Below is a small trained network, with its code and all its weights. Each question gives an input and a class and asks what happens when units are switched off, that is, made to give their printed mean instead of their output.

import numpy as np


def w(rows, s, z=0):
    codes = np.array(rows[::2]) - 128.0
    scale = np.full(codes.shape[1], s)
    scale[-1] = z or s
    return codes * scale


def f(y):
    return y / 2 * (1 + np.tanh(0.7978845608 * (y + 0.044715 * y**3)))


def log_softmax(a):
    a = a - a.max(-1, keepdims=True)
    return a - np.log(np.exp(a).sum(-1, keepdims=True))


def net(x, mask):
    res = np.array(x, float).reshape(1, 7) / 4 @ E
    y = f(res @ A[0][:, :-1].T + A[0][:, -1])
    res = res + np.where(mask, y, B[0][:, -1]) @ B[0][:, :-1]
    return log_softmax(res[-1] @ U[:, :-1].T + U[:, -1])


A, B = {}, {}
E = w([
[130,114,132,142,133,125,139,144,131],'x0',
[191,58,126,173,1,121,69,164,54],'x1',
[218,129,171,144,232,123,77,84,24],'x2',
[8,145,79,76,151,49,87,220,22],'x3',
[129,132,126,131,130,134,132,126,129],'x4',
[130,129,122,122,129,132,125,119,129],'x5',
[181,198,105,134,147,72,14,213,190],'x6',
],0.0067)
A[0] = w([
[68,111,105,135,51,122,116,165,216,90],'N1',
[171,186,96,144,151,94,2,184,228,84],'N2',
[66,125,99,102,32,148,180,171,230,96],'N3',
[216,86,104,191,23,135,81,149,83,88],'N4',
[162,56,121,146,38,99,71,143,81,78],'N5',
[244,114,168,170,103,190,149,72,241,91],'N6',
[105,176,124,105,245,135,125,121,194,89],'N7',
[109,159,104,114,197,111,160,87,170,87],'N8',
[136,108,156,99,132,122,160,116,148,254],'N9',
[179,100,157,151,220,147,68,110,70,61],'N10',
],0.0074,0.012)
B[0] = w([
[206,153,153,104,187,83,153,94,107,163],'N1',
[86,2,123,174,103,206,141,49,73,173],'N2',
[194,152,159,126,195,85,135,57,74,184],'N3',
[110,184,198,83,121,162,180,145,189,170],'N4',
[90,169,167,88,120,125,196,143,207,158],'N5',
[27,106,59,44,177,48,96,179,69,194],'N6',
[136,177,171,70,91,148,210,153,195,153],'N7',
[93,124,194,120,90,144,169,161,175,140],'N8',
[172,141,94,217,51,175,49,154,150,247],'N9',
[195,179,160,139,190,71,184,104,92,150],'N10',
],0.0098,0.012)
U = w([
[115,147,202,85,104,163,197,159,207,42],'0',
[242,146,164,126,202,91,144,77,85,62],'1',
[7,105,68,58,167,56,101,201,63,66],'2',
[162,137,119,152,93,162,79,138,134,254],'3',
[94,30,135,163,84,222,167,37,92,62],'4',
[173,133,111,157,101,145,103,167,150,240],'5',
[162,142,116,174,107,154,84,165,144,198],'6',
],0.011,0.0069)

Each question gives the input, the list of numbers given to net, and the class t.
The units are the neurons (one row each of A and B). Each row of codes is followed by its name. A weight is (code - 128) times the scale printed after its matrix; where a second scale follows, it is the last column's (A, B and U).
mask holds one flag per neuron, in row order. A switched-off neuron (its flag False) gives its mean, the last column of its row in B, instead of its output. The means were averaged over made-up inputs and are rounded, as every weight is.
A unit's drop is (log p(t) with every unit on - log p(t) with that unit switched off) / (log p(t) with every unit on - log p(t) with every unit switched off).
The circuit of an input: a set's keep is (log p(t) with only the set's units on - log p(t) with every unit switched off) / (log p(t) with every unit on - log p(t) with every unit switched off). Starting from all 10 units, units are removed one at a time, each time the one whose removal leaves the highest keep (on an exact tie, the one counted first), for as long as the keep stays at least 0.8.
units of the circuit, in order: the units of the circuit, biggest drop first
k most important neurons: the k neurons with the biggest drops, biggest first
drop when u is switched off: that unit's drop, to one decimal
input [-5,-5,-4,-6,-6,4,-5], class 2: 2 most important neurons : (N6; N2)
input [-2,-8,8,4,-3,-6,7], class 0: units of the circuit, in order : (N7)
input [-4,6,-8,2,-1,-7,8], class 1: units of the circuit, in order : (N1; N3)
input [-2,7,7,-5,-1,1,-1], class 0: 3 most important neurons : (N4; N5; N3)
input [-4,-1,7,7,6,-6,6], class 1: 3 most important neurons : (N6; N10; N9)
input [-2,-8,-7,3,-2,-7,4], class 0: 2 most important neurons : (N7; N8)
input [-1,-2,-6,2,8,6,-6], class 6: units of the circuit, in order : (N2; N9)
input [-6,-3,7,7,-4,6,-6], class 1: 2 most important neurons : (N6; N10)
input [-8,-3,8,7,-1,-4,3], class 1: 3 most important neurons : (N6; N10; N9)
input [-7,2,8,8,7,4,-2], class 1: 2 most important neurons : (N6; N10)
input [7,-4,3,4,-7,-4,8], class 4: 2 most important neurons : (N2; N6)
input [-4,-1,-6,-6,5,5,-4], class 1: 3 most important neurons : (N3; N1; N2)
input [-2,-6,-1,5,0,6,-6], class 0: drop when N7 is switched off : 0.3
input [-2,-2,-3,-7,5,-1,-5], class 2: drop when N6 is switched off : 1.0
input [-6,8,1,-7,-7,2,-3], class 0: drop when N5 is switched off : 0.2
input [-1,7,-6,-7,-7,0,-3], class 0: units of the circuit, in order : (N4)
input [4,7,6,1,-6,3,-4], class 0: units of the circuit, in order : (N4; N5)
